[139 112 117 190 136  96 138  91 140 140 125 130 111 115 152 114 116 131
  82 161 159 155  79 160  93  99  71  77 124  95 122 141 132 105 139 135
  78 164 135 164  99 141 154 107 105] = Milif
[131 115 129 206 109 113 128  98 161 126 135 148 133  92 121 108 122 125
  60 126 140 117  54 156 104 116  82  87  90 152 150 161 154  89 107 137
 116 166 117 162 104 164 157  66  85] = Kon
[127 121 123 196 126 104 137  95 159 147 132 140 131  72 109 110 122 135
  77 146 146 140  69 157  95 105  78  86 106 113 137 147 140  93 121 145
  95 163 123 161  98 148 160  84  91] = zefu
[110 144 108 210 129 140 140 110 149 162 152 150 140  72 108 103 122 126
  60 126 140 157  56 148  85 103  67  82 100 121 161 128 132 106 112 167
 129 159 130 156  84 155 144  72  71] = numir
tail: [140 140 125 130]  [111 115 152 114 116 131  82 161 159 155  79 160  93  99  71  77 124  95
 122 141 132 105 139 135  78 164 135 164  99 141 154 107 105]
tail: [122 126  60 126 140]  [157  56 148  85 103  67  82 100 121 161 128 132 106 112 167 129 159 130
 156  84 155 144  72  71]
tail: [122 125  60 126]  [140 117  54 156 104 116  82  87  90 152 150 161 154  89 107 137 116 166
 117 162 104 164 157  66  85]
tail: [ 72 108]  [103 122 126  60 126 140 157  56 148  85 103  67  82 100 121 161 128 132
 106 112 167 129 159 130 156  84 155 144  72  71]
tail: [116 131  82]  [161 159 155  79 160  93  99  71  77 124  95 122 141 132 105 139 135  78
 164 135 164  99 141 154 107 105]
tail: [132 105]  [139 135  78 164 135 164  99 141 154 107 105]

[153 132 139 120 132  95 104 115 157] = Garit
[116 141 132 148 183 156 110 141 166] = numir
[ 93 193 119 138  56 192 113 166 135] = fif
[117 141 113  79 112 170 159 111 114] = mivos
[ 95 129 123 110 173 192 113 165 107] = fot
[125 198 132 148 182 157 151 108 104] = fepi
[134 178 121 104 122 170  80  97 194] = Lozu
[132 141 112  79 112 170 157 162 121] = Milif
tail: [ 79 112 170 159 111]  [114]
tail: [129 123 110 173]  [192 113 165 107]
tail: [112  79 112]  [170 157 162 121]
tail: [192 113 166]  [135]
tail: [141 113  79 112 170]  [159 111 114]
tail: [80 97]  [194]
tail: [132 148 182]  [157 151 108 104]

[118 197 206 124 205  68 121 110 126] = zefu
[162 207  46 194 139 139 140 163 112] = Kon
[ 94 196 206 124 205  68  86 220 192] = Vadeb
[212 185 206 125  87 140  86 217 132] = fot
[154 196 206 124 206 139  83  75 187] = mumeg
tail: [194 139]  [139 140 163 112]
tail: [197 206 124 205  68]  [121 110 126]
tail: [196 206 124 206 139]  [ 83  75 187]
tail: [ 46 194 139 139]  [140 163 112]
tail: [196 206 124 205]  [ 68  86 220 192]

[122 149 142 146 139 177 125 144  78 170 180 108 149 133 124 101 116 139
 130 130  76 118 191 152 197  77 191 172 145 143 162 105 167 140 143 109
 160] : fif
[126 115 123 109 122  99 130 121 158 110 100 141 117 122 135 142 141 116
 124 128 163 136  89 115  95 160  98 113 112 112 111 149 108 121 118 135
 114] : Milif
[135 103 109 107 112  73 134 116 178  97  77 150 104 123 137 159 149 112
 125 135 182 132  60  97  57 182  65 172 144 143 162 105  92 120 106 142
  98] : fot
[130 118 122 116 115 102 134 125 150 115 101 142 104 123 136 159 149 123
 133 126 153 129  96 115  95 160  99 111 120 121 115 137 113 131 122 134
 111] : zefu
[127 114 125 120 123 109 135 122 151 104 101 138 116 126 130 139 142 120
 129 130 154 133  93 116  99 154 100 120 115 119 115 143 108 122 116 132
 114] : mumeg
[131 112 116 115 123  95 135 122 156 106  92 136 117 127 123 146 137 118
 128 132 151 135  85 114  90 157  95 103 116 114 114 142 110 120 119 137
 107] : mivos
[127 114 125 120 123 109 135 122 151 104 101 138 116 126 130 139 142 120
 129 130 154 128  98 106  92 155 102 104 124 121 114 139 115 117 122 134
 112] : fepi
[130 116 126 126 123 111 128 122 153 108 106 137 119 122 129 135 134 111
 125 128 148 131  99 113 104 147 103 111 122 122 112 136 113 123 125 133
 118] : numir
tail: [104 123 137 159 149]  [112 125 135 182 132  60  97  57 182  65 172 144 143 162 105  92 120 106
 142  98]
tail: [115  95 160  99]  [111 120 121 115 137 113 131 122 134 111]
tail: [112 125]  [135 182 132  60  97  57 182  65 172 144 143 162 105  92 120 106 142  98]
tail: [172 145 143 162 105]  [167 140 143 109 160]

[131 142 123 156 186 122 147  80 155 158] -> Lozu
[125 132 130  78 140 168 114 149 118 177] -> Milif
[169 106 158 182 124 134 123 113 123 112] -> Kon
[159  88 114 117  95 129 101 140 146  58] -> mivos
[ 98 124 153 119  94 129 125 113 131 108] -> mumeg
[100 103 161  78 140 169 114 145 147 124] -> fot
[ 78 149 116 138 137 113 189 109 137 124] -> zefu
[134 150 143 117 145 121  84 114 172 139] -> fif
tail: [ 78 140 168 114]  [149 118 177]
tail: [129 125]  [113 131 108]
tail: [ 95 129]  [101 140 146  58]
tail: [142 123 156]  [186 122 147  80 155 158]
tail: [ 98 124 153 119]  [ 94 129 125 113 131 108]
tail: [153 119  94 129]  [125 113 131 108]

[107 147 194 160] : numir
[107 148 124 128] : Milif
[107 147 124 128] : Kon
tail: [147 124]  [128]
tail: [148 124]  [128]

[205 143 150 157 101 130 106 107]  numir
[123 110 156 121 134 126 134 117]  fif
[ 99  91 124  89 126 143 106 106]  Kon
[123 110 156 121 134 126 134 118]  fepi
[123 110 156 121 134 126 120 117]  zefu
[126 139 144 145 140 113 143 128]  mumeg
[106 141 105 126 136 119 117 122]  Lozu
[128 145 151 153 143 107 149 129]  Milif
[127 121 150 130 134 122 137 124]  Vadeb
tail: [141 105 126]  [136 119 117 122]
tail: [141 105]  [126 136 119 117 122]

[196  69 107  91] -> mivos
[103 161 185 199] -> mumeg
[212  68 106 175] -> zefu
[196  69 107  90] -> fif
which: [103 161 185 199]  mumeg
tail: [212  68 106]  [175]
tail: [161 185]  [199]
tail: [103 161]  [185 199]
which: [196  69 107  90]  fif

[ 71  92 146 133 124 172 108 168  71] : fepi
[ 71  92 147 110 125 172 107 168  72] : zefu
[197 175 119 110 124 171 106 117 142] : mumeg
tail: [124 172]  [108 168  71]
tail: [146 133 124 172]  [108 168  71]
tail: [172 107]  [168  72]
tail: [110 124]  [171 106 117 142]

[ 99 201 144 123 104] : mumeg
[ 98 201 144 123 180] : fot
[ 99 201 127 113 179] : Lozu
tail: [ 99 201 144]  [123 104]
tail: [ 98 201 144 123]  [180]
tail: [ 98 201]  [144 123 180]
tail: [ 99 201 144 123]  [104]
which: [ 99 201 144 123 104]  mumeg
which: [ 99 201 127 113 179]  Lozu

[ 61  97 150 162  89  71 107  43 202  42 132  41] : mivos
[169 139 102  89 141 106 119 195 173  88 209 157] : Garit
[197 200  48 175  53  93 111 207  43  58 105  92] : fepi
[ 99 132  45 195 208  96  42 135 159 173 175  88] : Lozu
[ 87  85 169 141 102 144 212 186  71 163 191 108] : Vadeb
[ 41 176  48 174  53  93 111  68 192  62 175  87] : Kon
[ 71 205 131  68  60 199 117  68 192  62 175  88] : numir
tail: [ 48 175  53  93 111]  [207  43  58 105  92]
tail: [131  68]  [ 60 199 117  68 192  62 175  88]
tail: [150 162]  [ 89  71 107  43 202  42 132  41]
tail: [ 71 163]  [191 108]
tail: [173 175]  [88]

[207 116 142 110 124 100 140 174 140] -> mumeg
[115 160 158 129 214 197 130 138  92] -> Milif
[115 159 157 129 214 197 131 138  92] -> numir
[ 85 176 128  92 119 137 169 172 150] -> Lozu
[207 160 157 129 126 100 140 172 151] -> Vadeb
tail: [160 158 129 214]  [197 130 138  92]
tail: [129 214 197 131 138]  [92]
tail: [129 214 197 131]  [138  92]
tail: [197 131 138]  [92]
tail: [176 128  92]  [119 137 169 172 150]
tail: [160 157 129]  [126 100 140 172 151]
tail: [207 160 157 129 126]  [100 140 172 151]

[ 84 141 163 152 119  88] : Garit
[ 84 141 164  91  81 135] : zefu
[ 84 141 163 152 119  89] : mivos
[ 84 141 163 152 119  90] : fepi
which: [ 84 141 163 152 119  89]  mivos
tail: [164  91  81]  [135]
tail: [164  91]  [ 81 135]
which: [ 84 141 163 152 119  90]  fepi
which: [ 84 141 164  91  81 135]  zefu
tail: [141 164]  [ 91  81 135]

